Each row has a class, written after it.
[  72  -48   13 -223  141  179 -257 -112  -23    4   75  405   49  215
  223 -477  282  147   67  236  -50  -54 -353  471  120  -49  170 -322
  124 -760  -93 -205  -81 -123 -239 -551 -178] -> natop
[  43 -118 -290 -193  341 -387 -291   98    3  112  -87   25  189 -135
  720 -225  350  470   76  376 -123   64   11   17  -59  379  454 -132
   14 -422 -357 -198   60  324  291   99 -362] -> Totev
[  80   58   42 -171 -152 -267    5  252   92   22  188  215    1  -80
  160    9  343 -350  250  -72  160 -308  -22  170 -345   16   94   29
  137  113  166   66 -274 -193 -251  173 -254] -> lare
[  82   55  -65 -287 -321 -391  -23  241   17   -4  203  168 -107 -138
  163  -91  415 -316  336  -49   78 -418   38  105 -445   17  123  -44
  109   80  307   66 -266 -149 -206  159 -160] -> zeme
[ -71 -103 -270 -250  -23   44 -210 -106  171  -36  -33  352  -23  204
  160 -458  296   59   59  269  -98 -115 -332  419  175   44  277 -271
  243 -721   29 -217  -80 -202 -334 -556 -150] -> vavi
[  58 -118 -461   93 -260 -160   42   87  309  152 -152  455  108 -179
  407 -190  404  -49  286  492  179 -220  -22  515  -41  202  -40  -30
  185  -70  159  256 -143 -246 -723  -17 -331] -> vakef
[-178   24  106  -68  317 -300 -323  242  -25  155 -302  -68  227 -182
  505 -159  458  573  -69  320  -64  207 -263 -160  -89  198  252 -140
  -45 -333 -381   28  126  368  258  315 -234] -> nite
[  37   67  -98 -362 -335 -372   30  266   50   -2  233  145  -88 -112
  204  -66  307 -344  307 -139   90 -466   55  109 -443  -33  119  -27
  146   95  323   14 -199 -151 -287  172 -166] -> Kez
[   2  -54 -342  -17 -289 -126   40  199  222  155 -106  364   50 -143
  369 -168  442 -119  351  472  160 -296  -25  441 -118  263  -68  -74
  183  -91  186  203 -152 -220 -687  -26 -281] -> befo
[  91   -4   17 -340  209  164 -268 -151 -165   -5   56  363   42  106
  200 -387  238  172   64  182  -83  -52 -267  391  231   56  177 -396
  108 -798  -75 -244  -45 -103 -134 -612 -218] -> Mevef
[-188  -86    5 -103  258 -316 -309  230    6  192 -296  -40  226 -183
  580 -174  408  570  -59  269  -60  157 -257 -156 -195  263  284 -184
  -34 -384 -352   66  106  359  351  313 -214] -> zeme
[ 141  -29  -74 -148  137  244 -240 -282    8  -17   -2  339   95  195
  248 -471  249  209   20  302  -56    7 -272  390  230   35  230 -262
  177 -780 -162 -196  -40 -138 -208 -507 -156] -> Kez
[ -14  -29 -339 -240  302 -454 -276  215  -28  133  -63    8  198 -121
  746 -246  332  417   60  370 -144   47  -51  -33 -114  263  464 -196
   29 -422 -403 -218   22  366  202   63 -338] -> nite
[  90  118   43 -239 -221 -264  -36  264   49   -9  135  222  -58  -50
   60  -64  326 -335  288  -65  129 -309  -30  112 -319   -7  133   33
   92  -19  254   45 -253 -234 -151  184 -196] -> Totev
[   5  -85 -356  -24 -298 -232   12  255  301  140 -151  380   51 -121
  357 -183  507 -134  295  477  145 -282  -72  462 -108  204  -99  -19
  168  -71  172  213 -142 -213 -698  -14 -298] -> Bib
[ -57  -76 -331 -193  331 -480 -287  194   41  130 -112   15  214  -92
  768 -287  370  419   33  301 -136   40  -42   -3 -125  311  464 -153
   59 -338 -338 -140  -40  322  250  111 -341] -> lare
[  90  -28 -159 -313  128  147 -200 -176  -39  -22    9  330   53  165
  295 -429  286  209   81  263  -84  -26 -309  412  169   51  251 -338
  142 -797 -105 -217  -46 -137 -220 -532 -149] -> Kez
[ -39  -40 -175 -313  -38   32 -236  -51  154  -40   -6  320  -44  218
  144 -410  263   17   35  262  -62  -77 -406  446  190   67  279 -341
  221 -696   -3 -281 -106 -239 -354 -594  -79] -> befo
[  54  -91 -416  124 -255 -185   -4   89  256  177  -89  448  154 -238
  464 -116  444  -46  326  476  135 -256   -8  494    2  257  -97    8
  205  -81  156  256  -73 -244 -665   19 -364] -> Mevef
[ 102   42   48 -262 -191 -274  -68  233  -27   20  156  308  -63  -67
   74  -59  362 -331  310 -104   76 -371   32  162 -327  -56  102   -6
  109   18  245  122 -201 -196 -180  203 -235] -> Bib
[  64  -71 -362  -54 -288 -159  -35  185  281  152 -104  425   42 -184
  400 -192  472 -135  362  442  124 -298  -11  478 -120  275  -19  -47
  165 -140  170  210  -95 -216 -703  -73 -341] -> befo
[ 123  -27  -85 -303  184  181 -181 -189  -84  -65   97  386  115  188
  293 -480  297  212  103  183  -53   -6 -231  451  189   21  233 -304
  147 -792 -120 -202  -22 -140 -195 -512 -225] -> nite
[-229  -67   40 -116  276 -278 -282  265  -11  161 -332  -69  233 -138
  509 -169  422  584 -101  312  -73  188 -272 -173 -153  157  265 -180
  -67 -364 -347   83  112  415  278  298 -194] -> vavi
[ -13  -70 -206 -370  -77   28 -241  -80  183  -21   13  299  -95  146
  175 -480  286  -22   92  167 -105 -141 -341  375  102   39  336 -282
  227 -722   75 -286  -63 -160 -289 -556  -43] -> vavi
[-242  -42   56 -141  303 -279 -278  240  -88  139 -299  -71  184 -168
  475 -148  384  622 -119  227  -31  230 -262 -141 -136  211  237 -235
 -103 -321 -359   51   95  458  310  261 -184] -> vakef
[ -63  -19 -307 -286  267 -480 -313  163  -53  125 -151  -48  163 -112
  765 -289  328  431   18  348 -171   22  -16  -73 -114  337  525 -206
   68 -358 -359 -186  -17  368  265   99 -285] -> Kez
[ -53  -34 -211 -391  -77  -59 -273  -51  185  -14  -12  240  -72  196
  202 -410  341    2   97  232  -41 -177 -328  442   58   52  376 -313
  222 -644   72 -295 -135 -220 -381 -676  -97] -> nite
[-251  -57  -84  -69  199 -228 -235  314   39  153 -239 -109  180 -124
  581 -216  411  588  -52  326  -84  146 -242 -186 -214  149  247 -289
  -72 -362 -298   34  131  411  141  223 -171] -> natop
[  82   77   -7 -304 -211 -320    4  268  -19   15  240  185  -81 -199
  112  -45  363 -376  318 -138   64 -403   11  122 -434  -10  133  -23
  124   76  223   50 -212 -207 -183  197 -233] -> zeme
[ -90  -76 -365 -219  315 -400 -286  141  -64  101  -85  -24  201 -113
  743 -301  341  453   85  336 -156    1   -7  -86 -120  304  455 -138
   64 -347 -366 -217  -18  278  272  111 -375] -> feda
[-113  -42 -328 -265  253 -442 -287  243  -83  138 -113  -13  149 -100
  729 -294  309  388   48  316 -174  -47  -42 -111  -56  307  529 -226
   21 -384 -316 -233  -14  329  263   97 -318] -> Kez
[ 107 -126 -405   96 -258 -150   38   87  307  174 -104  457  126 -197
  477 -181  500  -79  337  493  101 -274  -34  495  -20  228  -19   23
  243 -143  179  265 -111 -230 -621   -8 -355] -> vavi
[-161    7   75 -147  276 -188 -281  249  -81  165 -333  -31  183 -153
  519 -174  412  646  -27  276  -71  205 -223 -214 -126  244  245 -283
  -90 -470 -312  121  142  373  316  240 -201] -> befo
[-156 -102  -14  -93  287 -178 -201  170  -48  154 -303   -1  207 -204
  589 -259  438  666  -43  280  -55  182 -166 -126 -136  262  233 -267
  -80 -429 -271   83  160  392  191  206 -230] -> vakef
[  78  -40  -64 -370   93  108 -198  -83  -34  -63   60  307   13  183
  259 -497  339  144   86  217 -100  -52 -287  374  102  -18  274 -387
  128 -748  -76 -239  -43 -104 -173 -484 -114] -> Bib
[-186  -82  -87  -94  241 -297 -245  265   -4  176 -256  -61  194 -196
  552 -186  425  579  -71  267  -56  205 -229 -106 -170  242  222 -211
  -66 -348 -334   73  168  385  138  284 -158] -> zeme
[   5  -94 -222 -373  -74  -24 -209  -37  191  -53   -1  270  -70  114
  217 -438  304    7   79  153  -91 -119 -284  344   40  -38  354 -370
  198 -678   75 -281  -32 -143 -369 -603  -77] -> vavi
[  41  -88 -358   29 -306 -151   27  167  250  141  -48  384   98 -175
  409 -111  473 -108  320  452  184 -281  -63  492  -25  289 -109    2
  193  -41  173  194 -136 -231 -657  -21 -312] -> befo
[ -94  -22 -163 -298  -98  -59 -277   31  175  -23   31  180  -86  206
  161 -352  306   29   42  242  -28 -167 -354  384  106   35  264 -413
  169 -625   71 -337 -123 -157 -366 -735  -48] -> Mevef
[-123  -35  -23   12  317 -214 -311  190   35  204 -342  -27  240 -190
  539 -257  403  583  -93  303  -92  239 -222 -140  -57  235  331 -113
  -66 -438 -343   94  193  329  244  300 -214] -> Totev
[   9  -44 -177 -302   22  -56 -251  -37  142  -39  -75  319  -72  103
  109 -381  252   28  107  128  -83  -65 -266  407  165   21  238 -369
  162 -710   64 -266  -18 -197 -311 -584 -101] -> Mevef
[ -95   15 -136 -376  -99   -4 -249   -5  164  -51  -41  224 -116  240
  120 -385  277  -22   29  257  -47 -131 -411  344   95   31  346 -372
  199 -665    2 -351 -152 -195 -382 -610  -60] -> Kez
[  53  -81 -368   72 -254 -207    5  179  301  188  -50  438   91 -178
  481 -210  456 -129  312  442  171 -285  -60  477  -48  232  -43   19
  171   -6  193  227 -156 -224 -729   64 -319] -> lare
[ -74  -25 -171 -447  -38  -19 -269   -1   95  -22  -24  300 -135  201
  102 -471  286  -44  101  148 -101 -168 -337  450  100   22  270 -329
  189 -688   88 -302  -95 -175 -254 -592  -70] -> Bib
[  95   38   13 -341  179  206 -213 -129  -57   -5   52  285   46  153
  206 -371  269  196   49  182  -49   -9 -307  383  176   36  211 -296
  138 -761  -74 -230  -51 -128 -118 -512 -166] -> Totev
[ -64  -73 -284 -203  360 -489 -324  185  -32  120 -129   32  214 -152
  764 -273  321  388   19  342 -154   73  -70  -58  -74  267  497 -198
   26 -301 -367 -233  -28  332  245  137 -327] -> lare
[  31   23 -140 -439   19  -68 -275  -48  113  -43  -30  322 -126  188
   10 -338  209  -50   37  135  -90  -60 -383  374  112    7  348 -309
  193 -734   53 -226 -149 -226 -232 -506 -106] -> Totev
[ -40 -102 -414 -193  270 -415 -262  154   -8  106 -102   19  166 -133
  719 -287  363  409   85  351 -158    0    7   -6  -97  304  521 -226
   50 -344 -319 -194  -46  316  237   57 -306] -> vakef
[-181  -48  116 -138  309 -247 -229  194  -63  141 -287  -86  187 -159
  566 -144  418  668  -40  241  -43  212 -225 -200 -171  246  252 -193
  -86 -375 -340   66  142  353  323  278 -258] -> feda
[-203  -40   61 -100  308 -316 -268  252  -28  158 -353 -107  193 -184
  498 -174  412  618  -82  274  -76  211 -195 -194 -135  254  265 -273
  -87 -438 -324   58  154  394  273  235 -205] -> Mevef
[ 111  116    7 -252 -182 -324  -34  274  -30   -2  129  181  -58  -53
  120  -76  340 -287  278 -109   43 -305    3   -1 -397  -69  109   31
   84   21  193   78 -278 -183 -211  114 -183] -> feda
[  75   94  -19 -236 -198 -293   41  296   48  -48  198  197  -42  -91
  133   -5  357 -296  326 -105   96 -309   22  118 -435  -76   53  -36
  120   62  225   62 -233 -199 -183  182 -252] -> natop
[ -56    7 -110 -340   14    2 -291  -16  150  -21  -25  288  -64  208
   83 -401  260    1   12  190  -49 -109 -364  374  126   24  344 -301
  201 -689   24 -259 -114 -229 -290 -541 -164] -> Totev
[ -19  -31 -175 -396  -54  -33 -200   -1  144  -64   -9  267 -114  203
  138 -434  301  -21   79  166 -116 -161 -256  337   35    6  266 -363
  217 -657   70 -288  -84 -179 -335 -629 -105] -> Bib
[ -45  -95 -380   54 -335 -196   18  174  292  160 -145  367  104 -232
  390 -148  443 -114  287  457  186 -259  -86  477  -79  226 -108  -22
  193  -11  168  228 -131 -212 -632   70 -319] -> zeme
[  31  131   55 -286 -242 -302  -15  324  -54  -48  218  219  -77 -122
  139   -4  377 -348  310 -147   29 -325  -26   54 -371  -42   73  -58
  114   85  269   34 -247 -130 -136  197 -220] -> natop
[ -17 -105 -402 -203  289 -436 -235  145    0  135  -56   -5  226 -156
  899 -283  360  466   68  340 -102   35   21  -63 -110  376  445 -177
   68 -308 -315 -222   -9  345  173   75 -304] -> lare
[ -85  -83 -430 -142  239 -475 -283  210  -14  171  -77  -14  217 -158
  792 -370  359  402   32  363 -188  -31  -21  -65 -146  263  529 -201
   72 -351 -359 -197    2  317  190   87 -310] -> zeme
[  37   73  -68 -334 -256 -252   12  260   -5   10  194  215  -72 -104
  174  -77  315 -347  309  -55   81 -448   26   98 -388    5  184  -74
  105   14  297   61 -205 -250 -283  161 -260] -> Kez
[  11 -135 -444  -48  328 -386 -279  111  -18  133 -102   66  240 -140
  819 -374  377  501   72  408 -151   35   57  -27  -91  349  522 -188
   23 -385 -355 -116   12  315  258   83 -365] -> vakef
[  20 -115 -376   -7 -287 -146   -3  168  316  143 -110  409  120 -181
  446 -180  478 -117  302  448  111 -296  -48  454  -48  177    3  -26
  240  -71  178  243 -120 -211 -655   41 -334] -> vavi
[-144   -2   56  -42  376 -189 -277  225  -52  193 -232  -52  229 -189
  586 -212  408  578  -66  238  -54  200 -259 -176 -107  242  259 -190
  -59 -372 -372   76  105  388  339  299 -228] -> lare
[  -5   48  -18 -441    3    6 -280  -44   85  -40  -47  324 -121  131
   12 -362  229  -85   55   88  -93  -78 -386  335   91   15  303 -304
  190 -759   44 -299 -112 -169 -191 -520 -133] -> Totev
[ -44  -57 -241 -340  353 -554 -344  262  -55  126 -104  -32  124 -108
  654 -180  314  312   24  331 -181   -3 -105 -116 -166  255  511 -228
    2 -292 -339 -192 -138  373  298  173 -283] -> lare
[ -15  -97 -282 -309  -72  -39 -190  -65  185  -38   24  292  -82  159
  233 -511  308   36   62  221  -93 -148 -250  389   76   35  288 -375
  251 -663   56 -266  -14 -172 -439 -605 -104] -> Bib
[  67 -106 -406   85 -255  -60   32  142  322  171  -65  420  104 -141
  428 -221  489 -143  360  444  154 -319  -69  482  -88  182   -1  -39
  153 -167  198  219 -174 -254 -680  -40 -350] -> lare
[  64  -67 -394  120 -288 -177  -34  119  237  164  -76  454  136 -175
  454 -192  496  -84  309  429  161 -264  -47  494  -11  263  -64   -1
  241  -91  188  249 -131 -265 -643  -74 -336] -> befo
[ -11  -77 -285 -237  307 -457 -302  220  -10  149  -99   -4  173 -108
  687 -292  377  369   20  344 -169   29  -83  -72 -127  285  511 -162
   80 -407 -371 -131  -43  366  279  158 -272] -> vavi
[  44   -9 -410   63 -271 -154  -37  153  285  144 -123  458   85 -175
  401 -221  465 -100  321  492  119 -240  -49  447    2  241  -12    9
  163 -152  162  255  -84 -254 -677  -15 -410] -> nite
[-185  -61  -39  -93  243 -260 -247  244   32  150 -311  -71  186 -146
  568 -256  429  599  -69  282 -147  176 -243 -224 -168  155  337 -226
  -80 -447 -335   75  155  360  155  222 -234] -> feda
[ -32  -65 -214 -269  -63    1 -205  -84  234  -44  -73  370  -56  229
  171 -485  217  -23   74  181  -64 -108 -298  439  203   49  335 -283
  244 -711   27 -304  -60 -267 -392 -520 -114] -> Kez
[  72 -120 -412   51 -265 -159   49  136  250  190 -122  463   91 -182
  406 -178  468 -165  324  457  108 -307  -48  483  -19  227  -46   -3
  252  -93  201  248 -132 -299 -679   13 -325] -> Bib
[-259  -18   26 -345  227 -445 -265  407  -46  173 -302 -156   78 -190
  512  -88  400  541  -29  167 -151   84 -193 -257 -251  214  385 -355
 -128 -376 -233   21  126  414  215  166 -153] -> Mevef
[  45   79  -23 -276 -241 -343  -17  256  -33  -18  192  152  -23 -107
   85  -59  364 -334  275 -134  102 -356   14  144 -398  -93   61   11
  124   99  243  -13 -237 -156 -252  126 -131] -> befo
[ -79  -89 -411 -211  243 -506 -265  227   54  149  -41  -44  170  -90
  862 -348  336  392   54  363 -146  -31  -30  -92 -199  306  581 -218
   48 -306 -319 -216  -46  333  160   77 -252] -> lare
[  91  -38   -1 -442  151  136 -170 -133 -100 -101   97  286   27  224
  239 -401  264  176   80  133  -84  -15 -316  307  105    9  265 -318
  122 -715 -127 -232 -126 -163 -137 -469 -137] -> feda
[-155  -65  -30  -28  292 -195 -229  191  -80  186 -263  -84  247 -189
  642 -244  396  675  -52  298  -68  184 -216 -212 -130  199  207 -194
 -100 -409 -339   57  163  389  258  205 -234] -> feda
[ 146  -19  -24 -219  257  231 -212 -194 -124  -17   35  383   97  189
  220 -485  279  195   80  185  -75   30 -314  380  213   -2  188 -270
  167 -819 -191 -182 -103 -161 -144 -470 -201] -> feda
[   6  -81 -413    5 -265 -200    0  131  237  161  -97  367   64 -214
  368 -168  476 -102  345  446  155 -280  -13  511  -87  253  -24  -11
  200  -65  159  189 -112 -210 -664   22 -323] -> befo
[  29  -53 -295   19 -308 -188  -18  208  304  145  -69  424  120 -108
  447 -165  486  -99  316  459  213 -283  -54  497  -63  228  -93   32
  195  -12  181  242 -132 -245 -753   15 -323] -> nite
[ 101  -54  -32 -329  173  103 -246 -131 -120   -8   70  329   68  133
  229 -391  252  167   75  120 -112  -68 -274  385  157  -35  231 -377
   98 -757  -32 -206  -35 -138 -152 -565 -109] -> Mevef
[  74  -32  -16 -263  209  124 -290 -153  -83   11   52  344   59  160
  190 -390  279  208   48  187   -2   -1 -321  441  174   52  182 -349
  125 -824  -95 -257  -39 -132 -172 -588 -160] -> Mevef
